[[ 30  -1   2  -9   2 -34]
 [  0 -21 -32 -10  -9  31]
 [-26 -14 -35  -2   9  37]
 [ 16   9  36  -3  10  29]
 [ 35 -21 -54  13 -18  30]
 [-22  10   7  -3   5 -70]
 [ 40 -26  18   1   4  18]
 [  7  18  -2 -17   5  24]
 [-14 -15   0  11   8 -77]
 [-31   4 -42   9  -5   8]]
->
[[  2 -34  30  -1   2  -9]
 [ -9  31   0 -21 -32 -10]
 [  9  37 -26 -14 -35  -2]
 [ 10  29  16   9  36  -3]
 [-18  30  35 -21 -54  13]
 [  5 -70 -22  10   7  -3]
 [  4  18  40 -26  18   1]
 [  5  24   7  18  -2 -17]
 [  8 -77 -14 -15   0  11]
 [ -5   8 -31   4 -42   9]]

[[ 78  -2 -26  -8 -12]
 [ 17  26  -2   2 -39]
 [ 50  19 -32 -22  -6]
 [ 14  30 -16 -18  14]
 [ 29  -6 -74 -25  30]
 [ 32  18  32  -6 -25]
 [ 46  25  -1 -35  28]
 [  2 -11  10  -6   3]]
->
[[ -8 -12  78  -2 -26]
 [  2 -39  17  26  -2]
 [-22  -6  50  19 -32]
 [-18  14  14  30 -16]
 [-25  30  29  -6 -74]
 [ -6 -25  32  18  32]
 [-35  28  46  25  -1]
 [ -6   3   2 -11  10]]

[[-54 -56 -51  26  22   0 -42  39   1 -31  -1 -26]
 [ 12  -1 -34  28  12 -34 -23 -41  -7  41  60  12]
 [ 41  20  11  64   7  33 -43  -6  17   6 -12 -35]
 [  2 -49   6 -54  16  -7 -34 -19   5   9  38   7]]
->
[[ -1 -26 -54 -56 -51  26  22   0 -42  39   1 -31]
 [ 60  12  12  -1 -34  28  12 -34 -23 -41  -7  41]
 [-12 -35  41  20  11  64   7  33 -43  -6  17   6]
 [ 38   7   2 -49   6 -54  16  -7 -34 -19   5   9]]

[[  9 -43 -73  58  18]
 [-32 -50 -57 -28 -23]
 [ 42 -40  80 -63 -55]
 [ -8  55  34  13 -34]
 [ 39   1  18 -69  58]
 [-66  26  46  62 -24]]
->
[[ 58  18   9 -43 -73]
 [-28 -23 -32 -50 -57]
 [-63 -55  42 -40  80]
 [ 13 -34  -8  55  34]
 [-69  58  39   1  18]
 [ 62 -24 -66  26  46]]

[[ 23 -62 -24 -12 -20  35 -46]
 [  8  -4  -4 -46  21 -29  61]
 [ -7  21  49  33  20 -30  41]
 [ 46  58  30   0 -63 -17 -42]
 [-32  13 -45  -8   0  -2 -30]
 [ -3  51   5 -14  12  -9  22]
 [ 12 -32  62 -46 -51 -47 -58]
 [ 32  47 -12  -6  55 -17  59]
 [  4 -29   3  24 -11 -35  55]
 [  2  12  60   2  15  11  11]
 [-63 -60  41 -34 -48  23   7]
 [ 29  12  59 -44 -12  -8  -3]]
->
[[ 35 -46  23 -62 -24 -12 -20]
 [-29  61   8  -4  -4 -46  21]
 [-30  41  -7  21  49  33  20]
 [-17 -42  46  58  30   0 -63]
 [ -2 -30 -32  13 -45  -8   0]
 [ -9  22  -3  51   5 -14  12]
 [-47 -58  12 -32  62 -46 -51]
 [-17  59  32  47 -12  -6  55]
 [-35  55   4 -29   3  24 -11]
 [ 11  11   2  12  60   2  15]
 [ 23   7 -63 -60  41 -34 -48]
 [ -8  -3  29  12  59 -44 -12]]

[[ 30  21  25  10   4  20 -30 -55  15   2 -38]
 [ -8  -4 -63 -26  -3 -24  37   5  21  17  47]
 [-18 -27   1  18   6 -38 -44 -11  18   7   5]
 [-40 -25  12   8  -8  35 -30  14   2   3 -10]]
->
[[  2 -38  30  21  25  10   4  20 -30 -55  15]
 [ 17  47  -8  -4 -63 -26  -3 -24  37   5  21]
 [  7   5 -18 -27   1  18   6 -38 -44 -11  18]
 [  3 -10 -40 -25  12   8  -8  35 -30  14   2]]

[[-10  14  -6  70  50  28   3 -20 -18 -15  10]
 [ 35  -6  -7 -43  14  13  -3   6  15  14  -1]
 [  6  -4  -8   3  41  -6  -2 -21 -60 -36  -9]
 [ 11  -5 -16 -20  36 -14   8  13  42  47 -20]]
->
[[-15  10 -10  14  -6  70  50  28   3 -20 -18]
 [ 14  -1  35  -6  -7 -43  14  13  -3   6  15]
 [-36  -9   6  -4  -8   3  41  -6  -2 -21 -60]
 [ 47 -20  11  -5 -16 -20  36 -14   8  13  42]]
---
[[  4  26 -51  -9  -1  29 -59]
 [ -7 -26  -5  -1  24  18   4]
 [  0  13 -24  -3  -1  15 -25]
 [ -5  25 -16   7 -10  15   3]
 [ -1   4  -8   0   0   7  -5]
 [ -5  51 -69   1  -9  52 -49]]
->
[[-59   4 -25   3  -5 -49]
 [ 29  18  15  15   7  52]
 [ -1  24  -1 -10   0  -9]
 [ -9  -1  -3   7   0   1]
 [-51  -5 -24 -16  -8 -69]
 [ 26 -26  13  25   4  51]
 [  4  -7   0  -5  -1  -5]]

[[-34  17  23  10 -29  27 -42 -42   1 -31  61  50  66]
 [-46 -59  38  11 -69 -65 -34   4  -1  46  41  -3  44]]
->
[[ 66  44]
 [ 50  -3]
 [ 61  41]
 [-31  46]
 [  1  -1]
 [-42   4]
 [-42 -34]
 [ 27 -65]
 [-29 -69]
 [ 10  11]
 [ 23  38]
 [ 17 -59]
 [-34 -46]]

[[-74  13]
 [ 33  82]]
->
[[ 13  82]
 [-74  33]]

[[ 45  -2 -22   4 -28  -7]
 [  4 -40   4  49 -15 -30]
 [-54  21   2  18 -30 -58]
 [-45 -63  61 -12  43 -24]
 [ 59 -41  38  24  52  53]]
->
[[ -7 -30 -58 -24  53]
 [-28 -15 -30  43  52]
 [  4  49  18 -12  24]
 [-22   4   2  61  38]
 [ -2 -40  21 -63 -41]
 [ 45   4 -54 -45  59]]

[[ 17  26  -1 -44 -62 -41  -2]
 [-30 -62 -53 -15  18  14 -14]]
->
[[ -2 -14]
 [-41  14]
 [-62  18]
 [-44 -15]
 [ -1 -53]
 [ 26 -62]
 [ 17 -30]]

[[-35 -29  18 -27 -25  -1  17  -4  44]
 [ -7 -11 -37 -22 -24  -7  -1  20 -33]
 [-25 -24  47 -16  16  19  18   9  10]
 [ 19   1 -25 -27 -11 -10 -16   0   1]
 [ 19  32  35  40 -12 -19   7  12  -9]
 [ 10 -56  35 -23 -21  12   0  15  10]
 [ 28 -75  19 -26 -18  20 -25  -2 -37]
 [ -3  54   4  -2  15  34  -3   7  11]
 [-13 -39 -27   9  14 -15   0 -18  34]
 [-16  34 -57  25  13  -4  -5 -27   9]]
->
[[ 44 -33  10   1  -9  10 -37  11  34   9]
 [ -4  20   9   0  12  15  -2   7 -18 -27]
 [ 17  -1  18 -16   7   0 -25  -3   0  -5]
 [ -1  -7  19 -10 -19  12  20  34 -15  -4]
 [-25 -24  16 -11 -12 -21 -18  15  14  13]
 [-27 -22 -16 -27  40 -23 -26  -2   9  25]
 [ 18 -37  47 -25  35  35  19   4 -27 -57]
 [-29 -11 -24   1  32 -56 -75  54 -39  34]
 [-35  -7 -25  19  19  10  28  -3 -13 -16]]
